Below are the code and all the weights of a small trained network. Each question names an input and a target symbol and asks about switching units off, where a switched-off unit gives its printed mean instead of its output.

import numpy as np


def w(rows, s, z=0):
    codes = np.array(rows[::2]) - 128.0
    scale = np.full(codes.shape[1], s)
    scale[-1] = z or s
    return codes * scale


def f(y):
    return np.maximum(y, 0)


def softmax(a):
    e = np.exp(a - a.max(-1, keepdims=True))
    return e / e.sum(-1, keepdims=True)


def log_softmax(a):
    a = a - a.max(-1, keepdims=True)
    return a - np.log(np.exp(a).sum(-1, keepdims=True))


def net(x, mask):
    ids = ['ΓΣΩαβδεζηθλξπτφψ'.index(c) for c in x.split()]
    T = len(ids)
    res = E[ids] + P[:T]
    u = 0
    for l in range(2):
        r = res
        for j in range(3):
            rows = slice(3 * j, 3 * j + 3)
            q, k, v = (r @ M[l][rows].T for M in (Q, K, V))
            z = softmax(np.where(np.tri(T) > 0, q @ k.T / 3**0.5, -1e9)) @ v
            o = O[l][rows]
            res = res + np.where(mask[u + j], z, o[:, -1]) @ o[:, :-1]
        u += 3
        y = f(res @ A[l][:, :-1].T + A[l][:, -1])
        res = res + np.where(mask[u : u + 4], y, B[l][:, -1]) @ B[l][:, :-1]
        u += 4
    return log_softmax(res[-1] @ U[:, :-1].T + U[:, -1])


Q, K, V, O, A, B = {}, {}, {}, {}, {}, {}
E = w([
[87,110,162,109,188,60,88],'Γ',
[162,50,155,39,145,183,130],'Σ',
[184,67,145,103,71,119,126],'Ω',
[181,115,41,134,161,249,115],'α',
[136,127,11,96,155,199,134],'β',
[83,74,187,88,104,93,94],'δ',
[81,166,206,185,96,33,231],'ε',
[51,97,121,233,104,131,149],'ζ',
[113,94,238,129,100,82,126],'η',
[111,139,227,168,62,121,201],'θ',
[146,188,137,14,83,100,200],'λ',
[32,43,157,154,57,98,170],'ξ',
[120,166,155,4,169,134,97],'π',
[82,104,78,115,162,62,142],'τ',
[112,86,159,57,108,191,95],'φ',
[126,160,154,147,168,99,152],'ψ',
],0.016)
P = w([
[179,194,75,142,152,146,53],'0',
[112,106,167,156,197,124,198],'1',
[121,148,91,169,139,144,141],'2',
[70,112,116,158,87,153,145],'3',
[182,115,92,99,253,173,181],'4',
[121,130,158,126,116,129,86],'5',
[93,118,131,112,95,139,113],'6',
[186,103,127,92,233,166,177],'7',
],0.011)
Q[0] = w([
[120,135,116,133,189,202,224],'L0H1',
[124,154,151,144,119,164,226],'L0H1',
[98,53,121,42,29,131,1],'L0H1',
[92,87,202,21,110,149,177],'L0H2',
[117,76,106,55,219,115,196],'L0H2',
[104,188,132,68,169,113,118],'L0H2',
[156,188,125,170,85,76,92],'L0H3',
[174,75,163,88,193,118,207],'L0H3',
[97,123,184,138,214,159,224],'L0H3',
],0.0079)
K[0] = w([
[125,142,88,106,212,159,139],'L0H1',
[124,192,123,136,132,156,220],'L0H1',
[149,80,136,105,15,116,22],'L0H1',
[137,192,117,72,102,121,68],'L0H2',
[160,216,45,48,205,197,139],'L0H2',
[81,208,195,118,102,159,169],'L0H2',
[111,93,110,114,142,181,254],'L0H3',
[205,176,91,196,202,77,53],'L0H3',
[107,188,132,106,65,99,18],'L0H3',
],0.0072)
V[0] = w([
[116,132,136,107,146,135,181],'L0H1',
[155,129,147,100,51,65,37],'L0H1',
[197,153,97,134,95,103,107],'L0H1',
[75,144,111,125,110,115,128],'L0H2',
[146,114,145,147,23,122,189],'L0H2',
[152,186,117,126,51,122,2],'L0H2',
[115,112,160,105,183,193,215],'L0H3',
[106,114,9,101,119,141,150],'L0H3',
[40,83,99,114,45,137,53],'L0H3',
],0.0082)
O[0] = w([
[142,97,134,132,123,177,52,185],'L0H1',
[115,88,85,173,125,185,191,4],'L0H1',
[172,125,127,171,124,93,178,47],'L0H1',
[131,103,106,121,99,114,146,103],'L0H2',
[171,128,91,124,78,148,81,29],'L0H2',
[78,128,96,169,124,165,253,92],'L0H2',
[110,182,143,87,66,134,75,115],'L0H3',
[126,115,64,142,136,115,169,111],'L0H3',
[78,2,96,140,139,111,101,138],'L0H3',
],0.0093,0.0029)
A[0] = w([
[248,139,17,43,245,218,39,124],'L0N1',
[48,166,185,147,113,128,179,198],'L0N2',
[85,111,29,64,102,197,141,2],'L0N3',
[1,102,100,84,122,99,222,162],'L0N4',
],0.006,0.0045)
B[0] = w([
[54,121,182,199,123,115,147,255],'L0N1',
[171,155,158,123,150,149,67,219],'L0N2',
[4,196,99,100,15,132,128,151],'L0N3',
[157,127,117,80,134,99,83,231],'L0N4',
],0.011,0.007)
Q[1] = w([
[98,120,179,166,55,119,134],'L1H1',
[103,84,166,128,172,122,123],'L1H1',
[64,77,94,132,126,111,132],'L1H1',
[132,187,166,137,92,85,93],'L1H2',
[121,161,59,139,54,109,63],'L1H2',
[136,110,171,194,202,93,194],'L1H2',
[169,175,172,127,206,128,83],'L1H3',
[165,78,121,89,1,240,48],'L1H3',
[175,110,121,88,194,138,190],'L1H3',
],0.0095)
K[1] = w([
[126,196,131,236,135,161,54],'L1H1',
[174,127,16,181,163,123,200],'L1H1',
[73,32,78,116,102,111,94],'L1H1',
[113,194,198,127,80,99,133],'L1H2',
[2,86,203,39,105,124,35],'L1H2',
[177,163,111,235,222,109,139],'L1H2',
[133,123,74,128,135,150,143],'L1H3',
[141,137,167,122,68,112,34],'L1H3',
[72,157,115,125,154,121,155],'L1H3',
],0.0088)
V[1] = w([
[123,178,121,137,31,161,63],'L1H1',
[155,120,161,154,114,244,117],'L1H1',
[77,39,130,211,69,106,71],'L1H1',
[121,171,144,148,113,216,216],'L1H2',
[166,32,139,88,176,254,99],'L1H2',
[110,157,205,39,61,82,102],'L1H2',
[83,165,41,120,71,137,115],'L1H3',
[157,107,89,144,104,31,164],'L1H3',
[252,127,140,103,189,118,118],'L1H3',
],0.0066)
O[1] = w([
[151,203,38,188,161,67,106,131],'L1H1',
[50,94,165,173,86,57,97,109],'L1H1',
[155,126,131,188,85,152,15,184],'L1H1',
[3,195,108,109,87,166,33,98],'L1H2',
[14,34,204,112,80,139,123,40],'L1H2',
[105,164,88,138,165,72,204,254],'L1H2',
[43,84,83,135,177,136,113,77],'L1H3',
[136,74,96,142,138,244,138,59],'L1H3',
[102,111,168,134,141,181,192,61],'L1H3',
],0.0062,0.003)
A[1] = w([
[138,87,112,99,157,75,113,82],'L1N1',
[225,98,109,128,78,88,158,5],'L1N2',
[84,133,124,171,2,70,208,136],'L1N3',
[84,50,230,164,185,62,166,44],'L1N4',
],0.0064,0.0027)
B[1] = w([
[147,9,163,170,231,42,125,168],'L1N1',
[79,210,141,157,209,222,205,151],'L1N2',
[145,165,36,181,130,227,140,181],'L1N3',
[255,111,26,34,35,71,117,254],'L1N4',
],0.0074,0.0075)
U = w([
[186,127,116,122,178,138,75,96],'Γ',
[66,100,167,63,89,194,94,153],'Σ',
[199,112,78,156,120,207,181,202],'Ω',
[42,139,129,176,189,148,148,254],'α',
[116,165,30,123,122,95,78,130],'β',
[160,80,41,106,68,93,133,87],'δ',
[185,183,139,141,98,106,113,87],'ε',
[175,114,135,204,174,159,40,91],'ζ',
[179,132,143,100,64,129,146,119],'η',
[174,174,150,109,29,114,76,62],'θ',
[150,173,33,28,91,124,144,51],'λ',
[109,79,39,143,140,44,162,139],'ξ',
[58,119,177,98,145,102,183,207],'π',
[100,98,89,132,254,143,119,170],'τ',
[39,155,115,43,158,182,66,112],'φ',
[148,159,154,172,194,104,141,133],'ψ',
],0.0072,0.0055)

Each question gives the input, a string of symbols that net reads in full, and the target symbol t.
The units are the heads (3 rows each of Q, K, V and O) and the neurons (one row each of A and B). Each row of codes is followed by its name. A weight is (code - 128) times the scale printed after its matrix; where a second scale follows, it is the last column's (O, A, B and U).
mask holds one flag per unit, layer by layer, with each layer's heads first. A switched-off unit (its flag False) gives its mean, the last column of its rows in O or B, instead of its output. The means were averaged over made-up inputs and are rounded, as every weight is.
A unit's drop is (log p(t) with every unit on - log p(t) with that unit switched off) / (log p(t) with every unit on - log p(t) with every unit switched off).
The circuit of an input: a set's keep is (log p(t) with only the set's units on - log p(t) with every unit switched off) / (log p(t) with every unit on - log p(t) with every unit switched off). Starting from the 12 units with the biggest drops (on a tie, the unit counted first), units are removed one at a time, each time the one whose removal leaves the highest keep (on an exact tie, the one counted first), for as long as the keep stays at least 0.8.
units of the circuit, in order: the units of the circuit, biggest drop first
unit that matters most: the unit with the biggest drop
heads that matter: for each layer, one digit per head in row order, 1 if its drop is at least 0.15 and else 0, layers parted by /
drop of u: that unit's drop, to one decimal
input β δ η β β Ω ξ π, target τ: units of the circuit, in order => (L0N3 L0H3 L1H3 L1N1)
input Ω ε β ζ λ, target Σ: unit that matters most => L0H1
input β φ α Γ β ε, target ψ: units of the circuit, in order => (L1H2 L1N4 L0H1 L0H3)
input ζ θ δ ζ τ α, target ζ: units of the circuit, in order => (L1H1 L0N1)
input Γ φ ξ, target δ: units of the circuit, in order => (L1H2 L1N4 L0H3)
input α θ ψ ζ π, target φ: units of the circuit, in order => (L1H2 L0H2)
input δ φ Σ τ φ, target δ: units of the circuit, in order => (L1N4 L0H3 L1H2)
input δ ζ Ω τ α β Ω ξ, target δ: units of the circuit, in order => (L1N4 L0H3)
input ψ τ Ω Ω, target Ω: heads that matter => 100 / 000
input Γ Ω θ τ τ β, target α: units of the circuit, in order => (L0N1 L1N4)
input β φ π ζ, target ζ: units of the circuit, in order => (L1H1 L0H2)
input ψ τ ε, target ψ: units of the circuit, in order => (L1H2 L1N4 L0H3 L1H1)
input φ η Ω π ψ, target ξ: heads that matter => 111 / 001
input η ψ ψ η Ω, target θ: unit that matters most => L0H2
input β φ Ω ξ Γ α Ω Σ, target τ: heads that matter => 111 / 011
input δ Ω θ λ ε θ Ω Σ, target δ: heads that matter => 001 / 000
input α α ζ τ Σ δ φ φ, target φ: heads that matter => 011 / 010
input θ ε ε π η ζ Σ β, target β: heads that matter => 111 / 110
input φ α θ λ ε, target ξ: heads that matter => 111 / 011
input β Ω τ ζ, target ζ: unit that matters most => L1H1
input Γ θ β, target α: heads that matter => 000 / 000
input β β ψ λ φ ζ Γ ξ, target τ: heads that matter => 011 / 001
input τ ε Ω α Σ, target Ω: drop of L1H2 => 0.3
input ε Γ Ω, target Ω: drop of L0H1 => 0.4
input θ θ Γ δ β, target β: drop of L0N2 => 0.0
input Ω β η δ ξ ξ Ω δ, target Σ: drop of L0H3 => 0.2
input δ Ω ε φ Ω θ ε Γ, target δ: unit that matters most => L1N4
